Below is a small trained network, with its code and all its weights. Each question gives an input and a class and asks what happens when units are switched off, that is, made to give their printed mean instead of their output.

import numpy as np


def w(rows, s, z=0):
    codes = np.array(rows[::2]) - 128.0
    scale = np.full(codes.shape[1], s)
    scale[-1] = z or s
    return codes * scale


def f(y):
    return np.maximum(y, 0)


def log_softmax(a):
    a = a - a.max(-1, keepdims=True)
    return a - np.log(np.exp(a).sum(-1, keepdims=True))


def net(x, mask):
    res = np.array(x, float).reshape(1, 6) / 4 @ E
    y = f(res @ A[0][:, :-1].T + A[0][:, -1])
    res = res + np.where(mask, y, B[0][:, -1]) @ B[0][:, :-1]
    return log_softmax(res[-1] @ U[:, :-1].T + U[:, -1])


A, B = {}, {}
E = w([
[128,128,129,128,129],'x0',
[8,55,110,147,96],'x1',
[129,127,125,126,128],'x2',
[69,206,151,84,33],'x3',
[142,120,106,117,113],'x4',
[149,69,252,38,105],'x5',
],0.011)
A[0] = w([
[168,124,143,67,135,134],'neuron 0',
[56,126,118,113,117,47],'neuron 1',
[146,48,187,68,116,178],'neuron 2',
[107,165,72,191,121,168],'neuron 3',
[170,28,129,173,215,120],'neuron 4',
[17,33,87,123,87,8],'neuron 5',
[242,226,140,124,136,32],'neuron 6',
[141,79,114,135,190,107],'neuron 7',
[165,70,138,187,153,83],'neuron 8',
[119,189,46,220,137,152],'neuron 9',
[140,185,62,201,113,169],'neuron 10',
[154,52,199,79,87,177],'neuron 11',
[182,193,116,78,171,50],'neuron 12',
[97,79,147,120,117,54],'neuron 13',
[151,47,124,109,217,107],'neuron 14',
[83,128,156,177,118,116],'neuron 15',
[80,253,152,78,76,66],'neuron 16',
[107,44,182,92,108,132],'neuron 17',
[110,153,25,158,157,163],'neuron 18',
[179,118,206,72,109,165],'neuron 19',
[175,242,156,73,156,4],'neuron 20',
[141,85,110,136,192,81],'neuron 21',
[71,97,95,125,129,57],'neuron 22',
[74,220,136,52,20,84],'neuron 23',
[160,69,122,153,160,102],'neuron 24',
[75,55,98,118,108,38],'neuron 25',
[99,160,160,150,83,89],'neuron 26',
],0.011,0.0022)
B[0] = w([
[86,87,135,111,180,180],'neuron 0',
[152,82,143,163,117,169],'neuron 1',
[21,177,83,38,182,223],'neuron 2',
[55,151,128,87,186,194],'neuron 3',
[204,168,95,112,26,248],'neuron 4',
[186,28,152,254,147,226],'neuron 5',
[142,10,245,239,170,230],'neuron 6',
[150,157,78,132,41,191],'neuron 7',
[155,147,135,136,68,191],'neuron 8',
[40,169,116,59,179,224],'neuron 9',
[46,155,157,62,179,203],'neuron 10',
[67,204,104,88,196,227],'neuron 11',
[151,33,197,225,135,191],'neuron 12',
[132,69,150,181,190,163],'neuron 13',
[196,181,60,98,70,220],'neuron 14',
[166,104,161,143,112,157],'neuron 15',
[191,168,75,116,34,212],'neuron 16',
[109,135,115,87,189,204],'neuron 17',
[91,131,92,54,157,210],'neuron 18',
[101,171,137,88,209,222],'neuron 19',
[166,62,166,186,133,202],'neuron 20',
[148,148,106,125,68,188],'neuron 21',
[116,57,148,161,157,170],'neuron 22',
[198,183,64,132,55,233],'neuron 23',
[205,177,109,113,84,189],'neuron 24',
[122,38,181,181,139,184],'neuron 25',
[147,156,124,126,73,162],'neuron 26',
],0.0074,0.013)
U = w([
[65,176,131,75,176,1],'0',
[154,180,115,112,6,127],'1',
[126,59,164,169,141,233],'2',
],0.022,0.0007)

Each question gives the input, the list of numbers given to net, and the class t.
The units are the neurons (one row each of A and B). Each row of codes is followed by its name. A weight is (code - 128) times the scale printed after its matrix; where a second scale follows, it is the last column's (A, B and U).
mask holds one flag per neuron, in row order. A switched-off neuron (its flag False) gives its mean, the last column of its row in B, instead of its output. The means were averaged over made-up inputs and are rounded, as every weight is.
A unit's drop is (log p(t) with every unit on - log p(t) with that unit switched off) / (log p(t) with every unit on - log p(t) with every unit switched off).
The circuit of an input: a set's keep is (log p(t) with only the set's units on - log p(t) with every unit switched off) / (log p(t) with every unit on - log p(t) with every unit switched off). Starting from the 12 units with the biggest drops (on a tie, the unit counted first), units are removed one at a time, each time the one whose removal leaves the highest keep (on an exact tie, the one counted first), for as long as the keep stays at least 0.8.
circuit, biggest first: the units of the circuit, biggest drop first
most important unit: the unit with the biggest drop
k most important neurons: the k neurons with the biggest drops, biggest first
drop of u: that unit's drop, to one decimal
input [1,2,-8,-7,-2,-6], class 1: most important unit => neuron 4
input [5,-5,-3,-2,3,-4], class 2: 3 most important neurons => [neuron 6; neuron 2; neuron 12]
input [-4,2,7,0,8,2], class 0: 3 most important neurons => [neuron 6; neuron 12; neuron 20]
input [-7,-7,-1,2,4,-8], class 0: 2 most important neurons => [neuron 9; neuron 10]
input [2,8,2,-8,-4,-6], class 1: 2 most important neurons => [neuron 4; neuron 6]
input [2,0,-3,-4,6,4], class 0: 2 most important neurons => [neuron 2; neuron 23]
input [2,1,-4,-5,3,-4], class 1: 2 most important neurons => [neuron 4; neuron 2]
input [6,8,-8,-5,1,8], class 0: 4 most important neurons => [neuron 2; neuron 11; neuron 17; neuron 6]
input [0,5,7,4,7,-3], class 2: 2 most important neurons => [neuron 5; neuron 4]
input [4,8,5,-8,8,5], class 1: 2 most important neurons => [neuron 4; neuron 14]
input [8,5,5,2,-4,-3], class 2: drop of neuron 5 => 0.2
input [6,0,-5,-4,3,3], class 1: drop of neuron 9 => 0.2
input [4,8,-6,5,0,-4], class 2: drop of neuron 5 => 0.1
input [-1,-6,7,-2,7,-4], class 2: circuit, biggest first => [neuron 6]
